Moves between nodes:
* | h r g
gh | hq lp md
nm | zm gj pz
mj | gq rq bh
fh | pc lj tc
jn | bc fh cj
bm | hc qg pf
gj | ql qp nh
pj | hh rj lt
tg | gb rd td
nh | nm pf zm
nf | nh gq gb
br | dg nm rz
gq | qg br cr
ld | tq ms zj
tj | fq bc bf
rd | qr ch nf
pf | gj td ql
gl | ld qm tq
tp | pj ht hh
qg | cr dg lc
lj | md qp bb
lz | ql tj fh
lm | lj bf md
lc | mj gq hp
zb | gl gn rq
bb | fh lm pc
hg | rd cj hm
bg | gl rq ld
dg | rz zm gq
lq | bf gz jj
fq | nm qc lz
zm | pz bl pj
qm | ms zb bg
ll | gn gn jz
jz | bt bd zb
ms | bg dl gl
qr | hg lz rz
ht | bt mj hp
tc | jn bb bc
hm | nf qr bc
cg | nz mb lq
ql | br td nm
jj | hn nz pc
mn | bh cr zm
lg | bf gh lq
qc | qp nz tj
fm | hp hh bd
lp | pr zb ld
hc | pf gb gj
hq | mb pr lg
bs | bd lt ll
dl | rq tq qm
gn | jz bs bt
hn | lm lq lj
rz | gq pz cj
pc | tc md jn
bc | qc pc qp
nz | qc lg bf
hp | tp bs pj
ch | qr bl hg
mb | gh mc tj
zf | fm rq bs
pz | br nh ql
rj | hp lt tp
tq | zj bg lp
bd | ll tp gn
bf | jj cg hn
cj | ch fq jn
md | nz tg pr
hh | lt pz zf
mc | gh zj hq
bt | zb ll dl
bl | lz qp cj
rq | zb bg ms
qp | tj jn fq
bh | ht lc rj
gz | hq hq nz
zj | lp gl pr
td | bm nf hc
pr | mc tq gh
lt | zm tp fm
gb | nm hm qp
cr | hc pj mj

In the rows, 69 means zero.

The rows follow the links: the fewer symbols apart two nodes are, the more alike their rows tend to be.

Some nodes and rows for them; each showing differs a little:
zm: [  38   68   57   48   74   64   72   47   27   47   53   85   93   87  103   72   62   67   48   90   92   60   69   65  101  100   49   56   65   52   67   79   66   59   52   58   51   74   86   58   64]
cr: [  56   69   73   36   69   58   81   53   60   59   35   66  123   74   75   53   76   74   71   66   56   42   56   46   64   83   46   59   45   44   88   55   85   49   86   63   56   53   77   59   70]
zf: [  49   69   85   76   77   70   69   60   78   74   94   75   54  100  105  106   54   49   75   69   75   70   79   70   92   88   43   62   90   20   55   86   66   62   55   65   80   84   80   61   44]
cg: [  86   78   83   97   51   67   97   69   84   88   67   51   62   75   36   74   81   83   73   96   68   70   74   65   77   59   83   76   68   99   79   56   43   89   64   52   99   49   28   86   51]
bh: [  64   70   84   42   71   70   90   52   77   71   48   59  115   81   74   63   74   75   81   60   60   49   55   47   61   86   29   58   64   17   84   58   78   49   77   59   66   54   78   58   66]
tc: [  92   69   44   91   60   90   76   95   72   46   61   69   51   39   52   64   87   70   70   35   95   74   36   80   78   56   62   72   99   86   61   46   70   63   59   86   83   82   78   40   91]
pz: [  33   67   52   54   73   55   58   49   22   47   52   90   85   83  106   72   63   65   44   93   85   62   73   69  102   90   67   60   58   79   68   81   66   63   54   62   50   78   81   67   66]
fq: [  68   78   32   73   60   73   67   86   32   50   62   76   44   51   65   57   73   81   49   84  111   90   57   98   92   69   92   78   81   97   55   71   55   70   45   62   60   88   56   60   77]
pr: [  96   56   93   90   91   86   60   55   99   82   93   74   59   59   49   76   73   66   70   67   54   63   85   64   46   70   69   64   86  107   71   78   56   99   66   87   69   60   98  100   89]
lz: [  75   77   29   62   64   77   63   86   29   50   64   79   51   45   63   51   73   80   48   81  109   89   51  100   84   66   92   80   76   89   55   68   63   65   50   64   50   89   61   55   87]
tj: [  90   78   50   92   54   81   88   85   53   65   69   69   39   54   43   62   79   81   55   87   99   88   57   89   94   61   88   82   85  107   63   60   43   85   50   64   83   73   47   68   76]
gl: [  51   45  106   86   77   81   37   68   90   76   87   66   46   62   83   78   54   84   89   50   40   78   98   78   44   51   86   63   90   69   79  100   70   66   86   75   60   59   86   87   81]
lg: [  93   79   85   99   59   67   91   64   88   90   75   53   65   73   31   74   82   79   72   91   64   68   77   62   70   63   80   72   70  106   78   58   41   99   63   60   97   50   39   97   55]
ms: [  42   45  107   84   69   80   40   70   84   73   80   64   47   63   88   74   54   87   89   50   41   84   98   83   52   46   89   66   90   61   83  101   72   59   90   68   61   54   75   79   75]
gj: [  41   63   40   66   68   54   50   62   30   42   50   92   76   70   99   66   67   55   37   83   78   61   72   66   98   75   82   62   46  112   63   71   74   73   66   80   57   81   83   67   74]
zj: [  79   46  101   91   93   85   45   56   93   78   92   74   52   60   66   76   66   73   76   57   44   67   91   73   41   56   76   61   89   94   75   93   62   87   73   86   57   58  102   96   92]
cj: [  82   80   36   44   70   75   64   89   39   59   71   69   57   49   52   39   73   86   65   77  108   90   47  108   60   68   86   82   75   61   60   69   69   61   54   58   39   86   60   58   87]
qp: [  77   76   30   80   56   81   71   88   41   45   61   78   44   46   62   59   79   73   47   70  106   87   48   92   94   62   84   75   83  104   56   59   58   68   52   73   68   86   63   52   82]

Each walk starts at a row. The symbols on each line, taken left to right, move it on to the next node.
Each answer is a row, close to the row of the node it stands for.
[  56   68   80   38   68   67   90   50   58   63   37   64  120   80   79   61   77   79   74   68   65   47   54   48   66   91   37   59   55   31   85   59   77   49   78   58   57   54   79   57   67]
r h r: [  59   72   28   44   70   53   52   72   28   49   54   86   80   55   81   45   67   65   43   86   85   72   65   80   79   73   94   74   40  105   62   69   81   68   65   73   40   88   74   69   83]
r h r h: [  59   72   67   35   69   55   77   58   58   61   31   61  125   66   68   46   75   75   70   64   50   49   62   43   58   76   56   61   38   56   92   56   89   51   91   62   53   55   72   62   72]
[  57   70   75   67   80   73   81   53   66   68   84   79   70  103   99  102   62   51   62   77   88   59   69   67   97  101   32   60   86   21   56   77   61   66   47   65   77   77   87   55   51]
g r r h g: [  54   75   50   22   67   57   66   63   29   58   43   70  103   64   70   39   72   85   60   86   81   72   57   80   61   78   79   68   43   54   80   70   79   51   73   49   33   69   61   65   76]
g r g h r: [  49   67   40   53   73   45   49   62   37   46   52   89   93   63   90   57   66   56   42   76   68   58   72   60   82   73   84   62   29  113   68   67   85   69   78   82   50   79   83   71   75]
[  65   44  106   87   86   84   43   61   92   78   88   71   47   61   77   76   58   79   83   52   41   75   95   75   44   53   84   61   91   80   78   98   65   75   83   81   57   56   95   90   87]
g g h r: [  44   45  109   84   72   82   39   68   82   74   80   66   48   62   89   79   54   88   90   49   40   82   96   82   51   47   87   62   92   61   81   99   69   63   90   68   59   54   78   80   77]
h h h h g g: [ 106   62   87   90   84   80   72   57   97   86   89   69   62   63   36   75   79   66   65   78   59   61   79   61   50   67   65   67   80  114   70   67   50  109   62   83   75   58   85  101   85]
[  80   84   44   31   76   67   61   83   41   70   73   69   64   56   52   38   66   85   64   89   97   93   61  104   49   70   95   85   63   53   65   75   73   66   61   53   32   80   51   71   78]
g h r g g: [  77   83   32   31   71   63   56   82   37   61   67   71   71   47   56   35   71   77   62   85   94   90   57  100   54   69   96   83   56   70   65   73   77   63   63   56   33   89   58   69   83]
g g h r h r: [  87   78   77  100   48   69   97   74   78   84   63   51   58   72   36   71   81   86   73   91   72   76   71   67   80   57   84   76   73  102   75   54   42   90   61   55  102   52   29   81   53]
[  78   82   44   27   70   66   61   82   37   71   69   70   72   56   54   37   65   85   65   91   93   90   60  102   49   69   92   83   57   57   66   74   76   63   63   53   29   81   53   68   79]
h h g g h: [  39   64   45   59   69   54   55   56   22   44   51   92   76   73  104   66   64   64   38   93   82   67   73   71  101   83   78   64   50   98   64   78   69   66   59   70   52   82   82   65   71]
h r r r: [  93   75   39   78   63   88   75   99   60   52   62   71   47   38   53   54   84   75   65   45  101   82   36   90   75   61   69   78   96   82   57   55   66   61   54   81   70   86   74   42   94]
[  46   68   43   52   74   47   53   59   37   47   42   88   97   65   95   57   67   54   44   76   64   54   72   52   84   78   78   64   30  107   72   66   86   66   77   85   52   78   85   68   74]
h g r h: [  46   67   48   51   69   49   56   59   47   48   39   85  102   66   89   52   69   57   49   74   59   48   72   48   79   73   74   63   25  103   74   59   89   65   86   84   55   69   84   65   76]
h g g g g: [  56   70   76   64   77   73   86   49   64   64   71   77   82   97   96   93   66   61   64   78   86   55   69   58   98  102   25   55   86   21   63   77   62   60   48   62   73   73   92   54   54]
[  40   49  106   78   68   74   44   72   88   79   79   61   54   73   91   80   53   84   96   46   34   78   95   76   52   49   82   65   85   44   80   97   79   55   93   66   64   58   70   73   65]
g r g: [  44   47  103   84   70   76   37   72   85   77   82   62   47   64   87   78   54   85   93   50   39   82   96   77   51   44   91   66   86   59   81   97   74   57   91   69   61   61   72   78   72]
g g g h: [  80   47  102   90   90   85   46   56   98   81   97   72   52   61   63   79   66   68   80   55   44   67   90   70   38   59   75   60   87   93   73   91   63   89   77   86   61   61   99   94   88]
[ 108   69   88   92   79   74   80   55   95   89   86   64   66   66   34   74   80   67   65   90   60   61   81   59   55   70   69   71   71  112   71   64   47  111   60   75   84   55   74  104   76]
g r g r r: [  78   84   41   26   74   62   59   81   37   70   72   73   72   54   57   35   65   80   63   89   89   91   61   98   46   71   97   83   51   62   65   75   79   66   65   55   30   82   52   75   80]
g r g g: [  60   70   86   40   68   63   81   59   76   70   44   54  115   73   70   55   71   80   86   57   51   50   63   48   53   77   43   63   55   26   93   62   88   44   89   59   60   51   71   63   67]
[  60   69   78   73   79   69   76   59   74   73   90   77   63  102   98  105   58   46   69   75   82   63   71   62   94   96   35   66   85   22   54   75   65   67   49   66   81   80   81   57   47]
g r g r r: [  39   65   44   56   71   52   51   54   25   43   52   92   81   74  102   69   65   60   40   87   81   62   73   66   96   84   80   63   44  101   67   78   73   68   63   74   52   81   82   68   71]
r h h h h: [  49   70   60   28   67   56   73   56   42   57   32   65  121   69   75   42   73   82   65   76   64   55   60   54   64   82   63   61   39   56   88   65   82   49   81   57   44   60   68   65   73]
